Here is a tiny trained network, its code and every weight. The questions are about switching its units off for an input and a class, where a switched-off unit gives its printed mean instead of its output.

import numpy as np


def w(rows, s, z=0):
    codes = np.array(rows[::2]) - 128.0
    scale = np.full(codes.shape[1], s)
    scale[-1] = z or s
    return codes * scale


def norm(h):
    return h / np.sqrt((h * h).mean(-1, keepdims=True) + 1e-5)


def f(y):
    return y / 2 * (1 + np.tanh(0.7978845608 * (y + 0.044715 * y**3)))


def log_softmax(a):
    a = a - a.max(-1, keepdims=True)
    return a - np.log(np.exp(a).sum(-1, keepdims=True))


def net(x, mask):
    res = np.array(x, float).reshape(1, 4) / 4 @ E
    u = 0
    for l in range(3):
        y = f(norm(res) @ A[l][:, :-1].T + A[l][:, -1])
        res = res + np.where(mask[u : u + 13], y, B[l][:, -1]) @ B[l][:, :-1]
        u += 13
    return log_softmax(norm(res)[-1] @ U[:, :-1].T + U[:, -1])


A, B = {}, {}
E = w([
[154,141,2],'x0',
[157,150,173],'x1',
[136,131,141],'x2',
[112,220,148],'x3',
],0.0083)
A[0] = w([
[201,204,185,135],'0.n0',
[55,108,149,31],'0.n1',
[107,118,34,156],'0.n2',
[153,89,104,140],'0.n3',
[157,125,161,139],'0.n4',
[178,225,76,127],'0.n5',
[227,162,254,176],'0.n6',
[161,108,155,78],'0.n7',
[1,96,36,180],'0.n8',
[125,160,152,143],'0.n9',
[148,93,153,200],'0.n10',
[147,132,149,2],'0.n11',
[63,121,102,141],'0.n12',
],0.0098,0.0034)
B[0] = w([
[27,141,81,195],'0.n0',
[126,121,169,123],'0.n1',
[186,114,254,211],'0.n2',
[68,132,142,149],'0.n3',
[96,121,14,142],'0.n4',
[103,64,113,213],'0.n5',
[75,77,115,255],'0.n6',
[126,117,47,124],'0.n7',
[173,236,243,217],'0.n8',
[64,140,54,149],'0.n9',
[99,75,95,164],'0.n10',
[200,128,65,106],'0.n11',
[156,210,227,144],'0.n12',
],0.0049,0.0055)
A[1] = w([
[200,170,114,153],'1.n0',
[118,132,32,107],'1.n1',
[103,74,220,242],'1.n2',
[103,53,61,133],'1.n3',
[113,184,68,65],'1.n4',
[59,100,138,100],'1.n5',
[177,193,30,232],'1.n6',
[91,164,115,10],'1.n7',
[144,54,127,134],'1.n8',
[46,83,123,42],'1.n9',
[171,135,88,4],'1.n10',
[57,219,101,176],'1.n11',
[3,89,135,154],'1.n12',
],0.013,0.0022)
B[1] = w([
[163,66,183,170],'1.n0',
[191,93,171,149],'1.n1',
[135,91,57,235],'1.n2',
[144,207,89,172],'1.n3',
[96,72,121,148],'1.n4',
[164,117,148,183],'1.n5',
[212,2,181,186],'1.n6',
[73,173,88,137],'1.n7',
[67,139,57,165],'1.n8',
[221,161,247,189],'1.n9',
[195,91,102,130],'1.n10',
[94,115,43,214],'1.n11',
[215,116,159,254],'1.n12',
],0.0062,0.008)
A[2] = w([
[237,11,89,210],'2.n0',
[85,253,123,189],'2.n1',
[175,55,185,213],'2.n2',
[152,153,154,14],'2.n3',
[131,156,84,44],'2.n4',
[160,195,171,97],'2.n5',
[137,200,94,207],'2.n6',
[129,143,99,11],'2.n7',
[141,123,150,28],'2.n8',
[44,57,83,230],'2.n9',
[134,145,141,4],'2.n10',
[208,197,200,75],'2.n11',
[95,117,254,39],'2.n12',
],0.0088,0.0033)
B[2] = w([
[97,205,105,246],'2.n0',
[1,102,96,150],'2.n1',
[64,132,173,206],'2.n2',
[90,163,170,122],'2.n3',
[138,146,106,119],'2.n4',
[89,130,130,139],'2.n5',
[16,114,129,137],'2.n6',
[113,123,129,117],'2.n7',
[173,131,195,123],'2.n8',
[73,168,63,146],'2.n9',
[165,141,143,117],'2.n10',
[121,218,187,159],'2.n11',
[156,76,124,146],'2.n12',
],0.0076,0.012)
U = w([
[74,164,39,173],'0',
[255,29,183,153],'1',
[102,221,111,5],'2',
[144,161,136,141],'3',
],0.0098,0.0019)

Each question gives the input, the list of numbers given to net, and the class t.
The units are the neurons (one row each of A and B). Each row of codes is followed by its name. A weight is (code - 128) times the scale printed after its matrix; where a second scale follows, it is the last column's (A, B and U).
mask holds one flag per neuron, layer by layer. A switched-off neuron (its flag False) gives its mean, the last column of its row in B, instead of its output. The means were averaged over made-up inputs and are rounded, as every weight is.
A unit's drop is (log p(t) with every unit on - log p(t) with that unit switched off) / (log p(t) with every unit on - log p(t) with every unit switched off).
The circuit of an input: a set's keep is (log p(t) with only the set's units on - log p(t) with every unit switched off) / (log p(t) with every unit on - log p(t) with every unit switched off). Starting from the 12 units with the biggest drops (on a tie, the unit counted first), units are removed one at a time, each time the one whose removal leaves the highest keep (on an exact tie, the one counted first), for as long as the keep stays at least 0.8.
units of the circuit, in order: the units of the circuit, biggest drop first
unit that matters most: the unit with the biggest drop
top k neurons: the k neurons with the biggest drops, biggest first
top k neurons in layer l: the k neurons of layer l with the biggest drops, biggest first
drop when u is switched off: that unit's drop, to one decimal
input [2,-5,3,3], class 3: top 3 neurons : (0.n2; 0.n0; 2.n0)
input [-6,-4,-1,-8], class 0: top 2 neurons : (1.n8; 1.n2)
input [-7,-5,8,8], class 0: unit that matters most : 1.n6
input [-7,-7,3,4], class 1: top 2 neurons : (2.n0; 2.n12)
input [-7,6,-5,8], class 0: top 2 neurons in layer 1 : (1.n6; 1.n11)
input [4,3,2,2], class 1: top 2 neurons : (1.n6; 0.n6)
input [4,-7,5,-3], class 3: top 2 neurons : (0.n8; 0.n2)
input [-8,-6,1,2], class 1: units of the circuit, in order : (2.n12; 2.n0)
input [-5,2,5,4], class 1: top 3 neurons in layer 0 : (0.n6; 0.n8; 0.n0)
input [-8,-3,-7,5], class 1: units of the circuit, in order : (2.n0; 2.n12)
input [6,-2,1,5], class 1: top 4 neurons in layer 0 : (0.n0; 0.n6; 0.n5; 0.n2)
input [-1,-2,2,5], class 0: top 2 neurons : (1.n11; 1.n6)
input [-4,0,2,-5], class 0: top 4 neurons : (1.n8; 1.n2; 0.n0; 2.n11)
input [6,-7,-5,4], class 3: top 3 neurons in layer 0 : (0.n8; 0.n2; 0.n0)
input [-4,1,4,-7], class 0: unit that matters most : 1.n8
input [3,-6,7,-4], class 2: top 2 neurons in layer 0 : (0.n8; 0.n6)
input [4,-7,-2,1], class 3: top 2 neurons : (0.n8; 0.n2)
input [-1,-2,1,-5], class 0: top 2 neurons in layer 0 : (0.n0; 0.n6)
input [-7,-5,-3,0], class 1: top 2 neurons in layer 1 : (1.n9; 1.n11)
input [-2,6,6,6], class 0: unit that matters most : 1.n11
input [8,-1,3,6], class 1: top 2 neurons in layer 1 : (1.n6; 1.n0)
input [0,2,-5,-5], class 0: drop when 1.n8 is switched off : 0.1
input [2,2,-7,-6], class 2: drop when 0.n0 is switched off : 0.1
input [3,-7,3,0], class 3: drop when 0.n8 is switched off : 0.4
input [8,-1,3,4], class 1: drop when 1.n6 is switched off : 0.7
